Below is a small trained network, with its code and all its weights. Each question gives an input and a target symbol and asks what happens when units are switched off, that is, made to give their printed mean instead of their output.

import numpy as np


def w(rows, s, z=0):
    codes = np.array(rows[::2]) - 128.0
    scale = np.full(codes.shape[1], s)
    scale[-1] = z or s
    return codes * scale


def f(y):
    return np.maximum(y, 0)


def softmax(a):
    e = np.exp(a - a.max(-1, keepdims=True))
    return e / e.sum(-1, keepdims=True)


def log_softmax(a):
    a = a - a.max(-1, keepdims=True)
    return a - np.log(np.exp(a).sum(-1, keepdims=True))


def net(x, mask):
    ids = ['αγδεξτ'.index(c) for c in x.split()]
    T = len(ids)
    res = E[ids] + P[:T]
    u = 0
    for l in range(2):
        r = res
        for j in range(2):
            rows = slice(3 * j, 3 * j + 3)
            q, k, v = (r @ M[l][rows].T for M in (Q, K, V))
            z = softmax(np.where(np.tri(T) > 0, q @ k.T / 3**0.5, -1e9)) @ v
            o = O[l][rows]
            res = res + np.where(mask[u + j], z, o[:, -1]) @ o[:, :-1]
        u += 2
        y = f(res @ A[l][:, :-1].T + A[l][:, -1])
        res = res + np.where(mask[u : u + 4], y, B[l][:, -1]) @ B[l][:, :-1]
        u += 4
    return log_softmax(res[-1] @ U[:, :-1].T + U[:, -1])


Q, K, V, O, A, B = {}, {}, {}, {}, {}, {}
E = w([
[79,70,211,136,68,115,150,101],'α',
[91,113,130,78,69,180,107,145],'γ',
[255,145,150,111,85,142,139,30],'δ',
[88,199,58,221,94,151,135,127],'ε',
[192,97,73,231,72,126,165,167],'ξ',
[128,213,113,142,153,53,133,252],'τ',
],0.011)
P = w([
[109,168,134,129,77,129,126,102],'0',
[147,121,185,157,113,231,248,203],'1',
[93,109,88,120,140,125,144,68],'2',
[116,188,96,97,69,91,141,113],'3',
[158,118,189,168,117,232,177,214],'4',
[110,101,90,129,149,127,97,79],'5',
[121,178,82,83,39,81,132,118],'6',
[160,106,182,166,146,228,145,205],'7',
[122,94,94,146,161,128,53,86],'8',
[127,166,84,71,3,67,117,127],'9',
[177,95,176,170,171,223,118,200],'10',
[141,84,97,155,172,129,12,94],'11',
[128,168,87,88,8,80,80,109],'12',
],0.016)
Q[0] = w([
[147,192,143,141,66,101,125,162],'0.h1',
[160,105,85,207,202,153,169,182],'0.h1',
[97,104,34,116,35,41,50,7],'0.h1',
[114,114,104,111,178,64,108,94],'0.h2',
[111,111,163,91,182,107,135,115],'0.h2',
[128,119,124,169,134,161,164,144],'0.h2',
],0.018)
K[0] = w([
[149,122,131,140,175,112,116,177],'0.h1',
[93,122,145,85,29,81,168,123],'0.h1',
[122,72,157,159,229,154,69,127],'0.h1',
[139,124,155,168,254,175,130,113],'0.h2',
[133,129,169,101,158,161,166,147],'0.h2',
[150,145,106,131,105,115,129,155],'0.h2',
],0.019)
V[0] = w([
[30,169,169,88,143,205,92,98],'0.h1',
[237,101,147,66,49,194,129,20],'0.h1',
[122,174,152,228,112,156,159,40],'0.h1',
[148,151,97,102,86,148,102,204],'0.h2',
[92,188,134,136,124,2,117,36],'0.h2',
[77,93,138,109,100,238,200,129],'0.h2',
],0.0086)
O[0] = w([
[130,146,133,75,241,201,1,154,109],'0.h1',
[166,109,65,91,41,131,79,233,242],'0.h1',
[141,21,47,94,177,40,90,163,252],'0.h1',
[61,130,135,171,168,169,171,94,253],'0.h2',
[132,60,50,53,186,113,115,208,236],'0.h2',
[141,146,227,138,116,165,58,124,184],'0.h2',
],0.0083,0.0035)
A[0] = w([
[179,199,60,112,201,37,96,92,124],'0.n1',
[170,153,150,157,54,145,146,231,56],'0.n2',
[148,18,149,92,147,113,39,1,84],'0.n3',
[82,188,55,83,132,47,16,122,2],'0.n4',
],0.0076)
B[0] = w([
[101,189,144,87,38,150,192,103,200],'0.n1',
[165,164,184,62,116,137,195,12,253],'0.n2',
[202,99,66,96,158,64,204,61,223],'0.n3',
[1,123,164,104,234,159,106,33,204],'0.n4',
],0.01,0.0058)
Q[1] = w([
[53,136,46,90,1,17,130,102],'1.h1',
[99,191,130,84,180,47,158,131],'1.h1',
[140,154,72,181,140,119,200,95],'1.h1',
[114,139,183,117,186,59,182,161],'1.h2',
[93,169,159,18,92,80,71,114],'1.h2',
[160,133,127,149,149,89,166,131],'1.h2',
],0.0076)
K[1] = w([
[112,152,72,154,97,2,47,75],'1.h1',
[91,195,160,101,173,102,129,107],'1.h1',
[73,129,78,137,96,98,149,188],'1.h1',
[82,137,134,93,141,58,183,158],'1.h2',
[60,138,88,97,93,27,53,81],'1.h2',
[161,122,121,149,150,87,148,172],'1.h2',
],0.0082)
V[1] = w([
[94,70,152,85,164,97,135,158],'1.h1',
[129,98,122,170,107,107,51,12],'1.h1',
[209,54,182,165,195,214,231,161],'1.h1',
[156,161,196,98,117,122,135,178],'1.h2',
[111,213,135,75,131,79,150,208],'1.h2',
[106,69,134,54,165,195,253,196],'1.h2',
],0.0051)
O[1] = w([
[112,106,66,194,91,174,178,101,148],'1.h1',
[77,198,145,184,176,45,107,209,122],'1.h1',
[154,108,55,141,92,181,35,39,122],'1.h1',
[55,99,194,159,88,76,113,111,103],'1.h2',
[193,75,182,71,139,114,123,110,111],'1.h2',
[47,122,165,115,174,119,2,66,253],'1.h2',
],0.0051,0.0064)
A[1] = w([
[207,103,153,143,119,79,91,59,18],'1.n1',
[138,163,232,172,157,202,125,104,15],'1.n2',
[201,85,138,113,121,49,200,101,2],'1.n3',
[133,37,60,175,168,83,2,206,170],'1.n4',
],0.0083,0.006)
B[1] = w([
[73,142,142,125,89,141,223,188,219],'1.n1',
[116,163,72,221,201,82,78,232,184],'1.n2',
[41,149,99,164,177,199,84,167,254],'1.n3',
[254,112,192,234,180,58,158,133,215],'1.n4',
],0.009,0.0057)
U = w([
[108,161,255,152,116,130,227,57,102],'α',
[175,125,128,72,49,114,52,18,182],'γ',
[115,92,41,153,58,101,151,231,144],'δ',
[67,91,58,126,225,150,125,75,1],'ε',
[174,93,142,146,149,71,139,123,130],'ξ',
[108,172,187,153,137,140,27,180,208],'τ',
],0.0081,0.0064)

Each question gives the input, a string of symbols that net reads in full, and the target symbol t.
The units are the heads (3 rows each of Q, K, V and O) and the neurons (one row each of A and B). Each row of codes is followed by its name. A weight is (code - 128) times the scale printed after its matrix; where a second scale follows, it is the last column's (O, A, B and U).
mask holds one flag per unit, layer by layer, with each layer's heads first. A switched-off unit (its flag False) gives its mean, the last column of its rows in O or B, instead of its output. The means were averaged over made-up inputs and are rounded, as every weight is.
A unit's drop is (log p(t) with every unit on - log p(t) with that unit switched off) / (log p(t) with every unit on - log p(t) with every unit switched off).
The circuit of an input: a set's keep is (log p(t) with only the set's units on - log p(t) with every unit switched off) / (log p(t) with every unit on - log p(t) with every unit switched off). Starting from all 12 units, units are removed one at a time, each time the one whose removal leaves the highest keep (on an exact tie, the one counted first), for as long as the keep stays at least 0.8.
circuit, biggest first: the units of the circuit, biggest drop first
k most important neurons: the k neurons with the biggest drops, biggest first
k most important neurons of layer l: the k neurons of layer l with the biggest drops, biggest first
which heads matter: for each layer, one digit per head in row order, 1 if its drop is at least 0.15 and else 0, layers parted by /
input α ξ ξ α γ τ ξ τ ε δ, target α: which heads matter => 10 / 00
input ε δ ξ τ γ δ τ τ, target ε: circuit, biggest first => 0.h2, 1.h2
input α τ α ξ ε δ γ τ δ α α α α, target ξ: circuit, biggest first => 0.h2, 0.n2, 1.n4, 0.n1
input γ γ γ ξ α α γ, target τ: circuit, biggest first => 1.h1, 0.h2, 0.n3
input α δ ξ ε τ, target ξ: circuit, biggest first => 0.h1, 1.n4, 0.h2, 0.n1
input α α ε ε ε τ γ α ε ε, target ε: circuit, biggest first => 0.n4, 0.h2
input δ α α δ ξ τ ξ ξ, target α: circuit, biggest first => 0.n2
input ξ ε ξ γ α α τ γ ξ ε α, target ξ: circuit, biggest first => 1.n4, 0.h2, 0.n2, 0.n1
input ξ τ δ ε ξ α α α γ, target γ: which heads matter => 11 / 10
input γ τ ε γ α γ γ ε, target τ: circuit, biggest first => 0.h1, 0.n3
input γ τ γ α α γ τ ξ τ γ ξ, target τ: circuit, biggest first => 0.h1, 0.n3
input ε γ ε ξ ξ ξ τ δ δ α α, target γ: circuit, biggest first => 0.h1, 1.h1, 0.n2
input ε α ε α γ γ ε ξ τ ξ α δ ε, target ε: which heads matter => 01 / 00
input δ ε δ δ, target ε: 2 most important neurons of layer 0 => 0.n4, 0.n3
input ξ α α α γ ξ ξ γ γ δ α, target δ: circuit, biggest first => 0.h1
input ξ ε α α, target ε: circuit, biggest first => 0.h1, 0.n3, 1.n3
input γ τ ξ α τ α ξ ξ ε ε γ, target ξ: which heads matter => 01 / 00
input γ τ τ τ γ, target ε: circuit, biggest first => 0.h2, 1.h2
input γ ε ξ α ε, target γ: which heads matter => 01 / 10
input ξ ε ε τ, target α: which heads matter => 00 / 10
input ξ α δ ε γ α α, target τ: 2 most important neurons => 0.n3, 0.n4
input α τ α ξ τ ε ε τ α ξ, target α: circuit, biggest first => 0.h1
input α α α α α ε α γ, target γ: which heads matter => 00 / 10
input δ γ α α γ τ α ξ α ξ α α, target α: 2 most important neurons => 1.n1, 0.n3
input τ α α ε τ α δ τ, target δ: 2 most important neurons => 0.n2, 1.n3
input α ξ α δ ξ α, target α: 2 most important neurons => 0.n3, 1.n1
input ε ξ τ ε ε ξ α α ε α, target ε: 2 most important neurons of layer 0 => 0.n3, 0.n4
